Here is a tiny trained network, its code and every weight. The questions are about switching its units off for an input and a class, where a switched-off unit gives its printed mean instead of its output.

import numpy as np


def w(rows, s, z=0):
    codes = np.array(rows[::2]) - 128.0
    scale = np.full(codes.shape[1], s)
    scale[-1] = z or s
    return codes * scale


def f(y):
    return y / 2 * (1 + np.tanh(0.7978845608 * (y + 0.044715 * y**3)))


def log_softmax(a):
    a = a - a.max(-1, keepdims=True)
    return a - np.log(np.exp(a).sum(-1, keepdims=True))


def net(x, mask):
    res = np.array(x, float).reshape(1, 5) / 4 @ E
    y = f(res @ A[0][:, :-1].T + A[0][:, -1])
    res = res + np.where(mask, y, B[0][:, -1]) @ B[0][:, :-1]
    return log_softmax(res[-1] @ U[:, :-1].T + U[:, -1])


A, B = {}, {}
E = w([
[76,155,81,87,83,219,121],'x0',
[50,111,177,17,178,74,121],'x1',
[136,99,200,93,84,108,9],'x2',
[230,96,116,72,125,140,135],'x3',
[174,197,153,87,82,96,207],'x4',
],0.012)
A[0] = w([
[86,142,78,169,142,182,114,204],'neuron 1',
[53,150,144,106,117,142,108,237],'neuron 2',
[22,116,107,142,77,164,107,60],'neuron 3',
[123,83,182,113,124,69,137,17],'neuron 4',
[109,222,125,127,108,98,165,79],'neuron 5',
[222,87,182,119,70,94,46,9],'neuron 6',
[211,136,112,138,55,130,178,132],'neuron 7',
[216,63,67,127,65,114,128,243],'neuron 8',
[73,142,152,122,76,55,178,195],'neuron 9',
[94,160,168,153,114,175,87,33],'neuron 10',
[68,162,148,128,78,133,160,59],'neuron 11',
[160,124,148,170,181,122,61,172],'neuron 12',
[108,116,129,136,68,176,37,254],'neuron 13',
[101,60,119,120,153,149,160,74],'neuron 14',
[109,112,253,103,163,66,111,217],'neuron 15',
[72,179,152,143,90,80,185,160],'neuron 16',
[122,157,78,113,93,124,171,224],'neuron 17',
[110,135,105,149,64,170,76,239],'neuron 18',
[87,120,109,172,171,114,127,167],'neuron 19',
[138,47,79,200,203,121,141,227],'neuron 20',
[42,66,89,157,72,160,73,79],'neuron 21',
[131,103,143,52,191,137,150,222],'neuron 22',
[129,132,67,82,118,175,125,168],'neuron 23',
[118,90,170,109,165,57,72,187],'neuron 24',
[80,83,152,102,128,72,88,88],'neuron 25',
[72,197,151,125,119,98,213,223],'neuron 26',
[146,59,199,78,147,74,108,156],'neuron 27',
[101,84,139,178,189,125,141,77],'neuron 28',
],0.012,0.002)
B[0] = w([
[158,66,189,178,192,119,147,195],'neuron 1',
[138,116,156,98,195,91,120,199],'neuron 2',
[122,81,230,126,179,110,106,203],'neuron 3',
[148,150,132,76,113,88,140,180],'neuron 4',
[173,186,170,134,158,142,127,187],'neuron 5',
[105,151,49,121,53,191,50,224],'neuron 6',
[232,159,147,147,25,162,174,215],'neuron 7',
[148,126,71,174,27,197,140,204],'neuron 8',
[150,168,133,107,159,111,67,195],'neuron 9',
[85,92,139,95,125,200,112,169],'neuron 10',
[128,164,206,127,154,127,119,171],'neuron 11',
[86,169,72,139,133,112,71,182],'neuron 12',
[57,97,210,138,80,214,50,219],'neuron 13',
[80,111,92,152,156,128,133,154],'neuron 14',
[159,141,86,28,126,26,83,248],'neuron 15',
[162,219,177,133,169,83,66,196],'neuron 16',
[146,153,147,139,178,175,204,182],'neuron 17',
[109,89,198,170,86,211,109,196],'neuron 18',
[58,131,116,189,145,39,98,176],'neuron 19',
[101,101,51,231,139,67,152,204],'neuron 20',
[79,64,204,123,168,124,105,209],'neuron 21',
[64,135,64,65,135,134,201,202],'neuron 22',
[122,97,134,83,155,241,181,174],'neuron 23',
[133,60,47,46,82,2,106,219],'neuron 24',
[239,57,145,86,123,58,145,204],'neuron 25',
[142,234,143,145,205,145,126,221],'neuron 26',
[139,84,80,43,90,82,90,220],'neuron 27',
[113,110,79,172,168,45,128,174],'neuron 28',
],0.0078,0.015)
U = w([
[226,125,118,141,64,165,203,198],'0',
[93,141,111,129,63,172,61,112],'1',
[156,139,176,147,111,116,154,3],'2',
[108,102,84,205,155,87,151,139],'3',
[98,137,77,61,149,184,212,81],'4',
[133,247,161,108,164,125,138,198],'5',
[134,103,100,26,110,72,111,150],'6',
[90,64,206,114,143,155,115,161],'7',
],0.014,0.0028)

Each question gives the input, the list of numbers given to net, and the class t.
The units are the neurons (one row each of A and B). Each row of codes is followed by its name. A weight is (code - 128) times the scale printed after its matrix; where a second scale follows, it is the last column's (A, B and U).
mask holds one flag per neuron, in row order. A switched-off neuron (its flag False) gives its mean, the last column of its row in B, instead of its output. The means were averaged over made-up inputs and are rounded, as every weight is.
A unit's drop is (log p(t) with every unit on - log p(t) with that unit switched off) / (log p(t) with every unit on - log p(t) with every unit switched off).
The circuit of an input: a set's keep is (log p(t) with only the set's units on - log p(t) with every unit switched off) / (log p(t) with every unit on - log p(t) with every unit switched off). Starting from the 12 units with the biggest drops (on a tie, the unit counted first), units are removed one at a time, each time the one whose removal leaves the highest keep (on an exact tie, the one counted first), for as long as the keep stays at least 0.8.
circuit, biggest first: the units of the circuit, biggest drop first
top k neurons: the k neurons with the biggest drops, biggest first
drop when u is switched off: that unit's drop, to one decimal
input [5,-1,-7,-3,-3], class 7: circuit, biggest first -> (neuron 3)
input [5,-8,8,-3,0], class 7: top 2 neurons -> (neuron 21; neuron 3)
input [-8,-6,1,3,-6], class 3: top 2 neurons -> (neuron 20; neuron 28)
input [0,4,-3,5,-8], class 3: circuit, biggest first -> (neuron 20; neuron 15)
input [0,4,-2,3,3], class 5: circuit, biggest first -> (neuron 24; neuron 25)
input [7,-8,-2,8,-8], class 0: top 3 neurons -> (neuron 8; neuron 7; neuron 1)
input [-6,-6,8,0,8], class 1: top 2 neurons -> (neuron 6; neuron 25)
input [5,1,-6,1,-3], class 4: top 4 neurons -> (neuron 23; neuron 13; neuron 17; neuron 16)
input [5,8,-8,3,1], class 4: top 2 neurons -> (neuron 22; neuron 23)
input [6,-4,-4,-2,6], class 5: top 2 neurons -> (neuron 26; neuron 16)
input [8,4,5,8,6], class 4: drop when neuron 22 is switched off -> 0.2
input [2,-7,2,-4,2], class 7: drop when neuron 6 is switched off -> 0.2
input [5,-2,-4,-5,1], class 5: drop when neuron 16 is switched off -> 0.1
input [-1,-3,-1,0,5], class 0: circuit, biggest first -> (neuron 7)
input [-4,-5,1,3,-4], class 1: drop when neuron 6 is switched off -> 0.3
